Here is a tiny trained network, its code and every weight. The questions are about switching its units off for an input and a class, where a switched-off unit gives its printed mean instead of its output.

import numpy as np


def w(rows, s, z=0):
    codes = np.array(rows[::2]) - 128.0
    scale = np.full(codes.shape[1], s)
    scale[-1] = z or s
    return codes * scale


def norm(h):
    return h / np.sqrt((h * h).mean(-1, keepdims=True) + 1e-5)


def f(y):
    return y / 2 * (1 + np.tanh(0.7978845608 * (y + 0.044715 * y**3)))


def log_softmax(a):
    a = a - a.max(-1, keepdims=True)
    return a - np.log(np.exp(a).sum(-1, keepdims=True))


def net(x, mask):
    res = np.array(x, float).reshape(1, 7) / 4 @ E
    u = 0
    for l in range(4):
        y = f(norm(res) @ A[l][:, :-1].T + A[l][:, -1])
        res = res + np.where(mask[u : u + 4], y, B[l][:, -1]) @ B[l][:, :-1]
        u += 4
    return log_softmax(norm(res)[-1] @ U[:, :-1].T + U[:, -1])


A, B = {}, {}
E = w([
[148,183,204,133,164,151,96,252,177,152,196,125],'x0',
[186,86,236,114,164,57,127,190,49,96,219,138],'x1',
[33,85,87,194,83,81,79,104,152,93,167,104],'x2',
[148,158,151,134,174,106,90,108,190,59,95,62],'x3',
[175,28,170,17,128,124,142,158,178,107,128,155],'x4',
[160,144,141,147,167,150,118,144,71,146,201,144],'x5',
[139,132,164,103,70,109,155,103,138,183,195,57],'x6',
],0.0026)
A[0] = w([
[81,140,156,188,119,34,131,58,57,97,51,179,128],'L0N1',
[48,200,121,237,173,161,196,118,63,159,74,94,36],'L0N2',
[32,110,149,160,145,39,24,142,137,3,10,121,2],'L0N3',
[167,183,225,62,105,125,101,90,43,171,155,61,138],'L0N4',
],0.0025,0.00071)
B[0] = w([
[74,107,113,223,84,115,100,102,244,135,137,142,202],'L0N1',
[68,109,161,125,57,131,173,132,171,127,162,201,202],'L0N2',
[252,98,143,171,136,170,107,99,197,111,140,90,244],'L0N3',
[216,65,116,128,199,86,47,224,134,49,74,131,230],'L0N4',
],0.0039,0.0011)
A[1] = w([
[81,58,174,153,121,4,60,124,78,98,166,53,192],'L1N1',
[44,83,120,47,141,145,169,80,80,81,8,121,9],'L1N2',
[89,179,111,86,40,213,202,110,160,207,105,90,57],'L1N3',
[57,250,64,236,117,173,120,112,84,207,124,48,197],'L1N4',
],0.0032,0.0012)
B[1] = w([
[51,177,165,121,79,199,118,58,81,61,81,184,229],'L1N1',
[115,214,2,70,67,59,79,148,93,153,184,230,156],'L1N2',
[84,190,126,207,53,144,165,87,119,165,124,201,195],'L1N3',
[87,119,209,186,71,124,176,116,165,61,108,223,253],'L1N4',
],0.0048,0.0023)
A[2] = w([
[88,134,192,144,105,163,96,203,87,130,199,125,35],'L2N1',
[216,59,112,53,115,103,166,83,130,127,153,108,254],'L2N2',
[130,134,145,78,130,187,143,149,169,162,71,134,108],'L2N3',
[114,150,127,123,79,128,220,105,131,255,125,128,183],'L2N4',
],0.0049,0.00087)
B[2] = w([
[145,164,46,201,165,110,80,215,164,102,110,218,246],'L2N1',
[78,149,91,238,163,84,179,107,171,100,84,126,252],'L2N2',
[153,119,112,69,114,253,13,110,106,25,134,101,168],'L2N3',
[110,147,138,168,138,216,39,147,227,58,94,187,247],'L2N4',
],0.0051,0.0021)
A[3] = w([
[2,91,161,132,36,55,125,75,118,159,125,117,141],'L3N1',
[104,144,103,39,82,120,124,32,160,122,136,104,187],'L3N2',
[159,179,205,141,159,135,68,242,149,183,210,143,88],'L3N3',
[174,121,109,158,175,90,116,178,77,103,147,203,249],'L3N4',
],0.0042,0.0011)
B[3] = w([
[79,149,226,35,186,157,93,76,77,50,172,139,226],'L3N1',
[183,130,137,148,144,89,138,254,64,205,197,103,174],'L3N2',
[87,64,86,179,154,16,243,86,85,236,117,193,242],'L3N3',
[117,149,104,191,105,15,180,193,255,200,92,96,254],'L3N4',
],0.0043,0.0032)
U = w([
[166,104,145,81,103,150,145,142,86,229,230,60,18],'0',
[168,158,59,47,84,154,109,164,136,188,125,159,100],'1',
[48,156,164,179,60,165,111,78,174,65,128,190,171],'2',
[90,90,170,29,113,109,153,72,22,109,196,113,103],'3',
[161,106,126,80,89,157,177,132,24,245,202,72,2],'4',
[210,115,166,99,174,163,95,118,163,65,110,2,124],'5',
[156,111,128,177,185,24,234,191,157,189,118,137,163],'6',
],0.0088,0.0064)

Each question gives the input, the list of numbers given to net, and the class t.
The units are the neurons (one row each of A and B). Each row of codes is followed by its name. A weight is (code - 128) times the scale printed after its matrix; where a second scale follows, it is the last column's (A, B and U).
mask holds one flag per neuron, layer by layer. A switched-off neuron (its flag False) gives its mean, the last column of its row in B, instead of its output. The means were averaged over made-up inputs and are rounded, as every weight is.
A unit's drop is (log p(t) with every unit on - log p(t) with that unit switched off) / (log p(t) with every unit on - log p(t) with every unit switched off).
The circuit of an input: a set's keep is (log p(t) with only the set's units on - log p(t) with every unit switched off) / (log p(t) with every unit on - log p(t) with every unit switched off). Starting from the 12 units with the biggest drops (on a tie, the unit counted first), units are removed one at a time, each time the one whose removal leaves the highest keep (on an exact tie, the one counted first), for as long as the keep stays at least 0.8.
circuit, biggest first: the units of the circuit, biggest drop first
unit that matters most: the unit with the biggest drop
top k neurons: the k neurons with the biggest drops, biggest first
top k neurons in layer l: the k neurons of layer l with the biggest drops, biggest first
drop of u: that unit's drop, to one decimal
input [-4,-2,-8,-5,7,-4,4], class 2: unit that matters most : L2N4
input [0,-3,-5,-3,4,8,-5], class 1: circuit, biggest first : [L2N3, L1N4]
input [6,-5,2,7,2,7,-2], class 6: circuit, biggest first : [L3N3, L1N1]
input [-2,8,5,4,4,-3,-7], class 5: circuit, biggest first : [L0N3, L3N3]
input [-7,3,-2,7,-3,6,0], class 5: circuit, biggest first : [L3N3, L1N3]
input [-8,8,3,6,1,-8,7], class 3: circuit, biggest first : [L2N4, L3N1]
input [2,-7,6,7,5,6,6], class 0: circuit, biggest first : [L3N2, L2N2, L2N1]
input [-7,6,5,-4,0,-5,-7], class 3: circuit, biggest first : [L2N1, L2N4, L3N1]
input [4,-7,3,5,7,-6,3], class 1: circuit, biggest first : [L3N2, L1N4]
input [-4,-1,8,6,1,-5,3], class 5: top 2 neurons : [L0N3, L3N3]
input [-8,6,-5,0,-7,-1,7], class 3: top 2 neurons : [L0N4, L1N1]
input [1,-2,8,-5,6,-1,-7], class 3: top 3 neurons : [L2N1, L2N4, L0N4]
input [-6,4,-6,2,-6,2,6], class 3: top 2 neurons in layer 0 : [L0N4, L0N3]
input [1,-7,-2,8,0,3,-2], class 5: top 2 neurons in layer 3 : [L3N3, L3N2]
input [-4,4,6,7,2,2,-4], class 5: circuit, biggest first : [L0N3, L1N4]
input [-4,7,4,-4,6,-6,-2], class 3: top 2 neurons : [L1N1, L2N4]
input [-8,7,0,-3,7,7,4], class 6: circuit, biggest first : [L2N2]
input [-8,-1,1,2,6,4,1], class 3: top 4 neurons : [L2N1, L3N1, L1N2, L3N4]
input [-5,-1,8,-3,6,6,-6], class 3: top 2 neurons : [L2N1, L2N4]
input [7,-3,-8,0,7,-8,5], class 5: unit that matters most : L2N3
input [-8,2,7,-5,4,-2,-3], class 3: top 2 neurons in layer 3 : [L3N1, L3N2]
input [6,-2,-7,-6,5,0,-7], class 1: top 2 neurons : [L2N3, L0N4]
input [-2,-3,-3,6,0,-5,-5], class 5: top 2 neurons : [L0N3, L3N3]
input [-2,3,-7,8,1,-8,-5], class 5: top 2 neurons in layer 2 : [L2N3, L2N1]
input [1,1,5,8,1,-5,-7], class 5: drop of L0N3 : 0.2
input [2,1,5,7,-1,-6,-5], class 5: drop of L0N3 : 0.4
input [1,-2,-3,5,5,-4,-8], class 5: unit that matters most : L0N3
input [7,-3,8,-4,8,8,3], class 6: drop of L3N3 : 0.1
input [-6,-2,1,4,6,4,-3], class 6: drop of L2N2 : 0.2
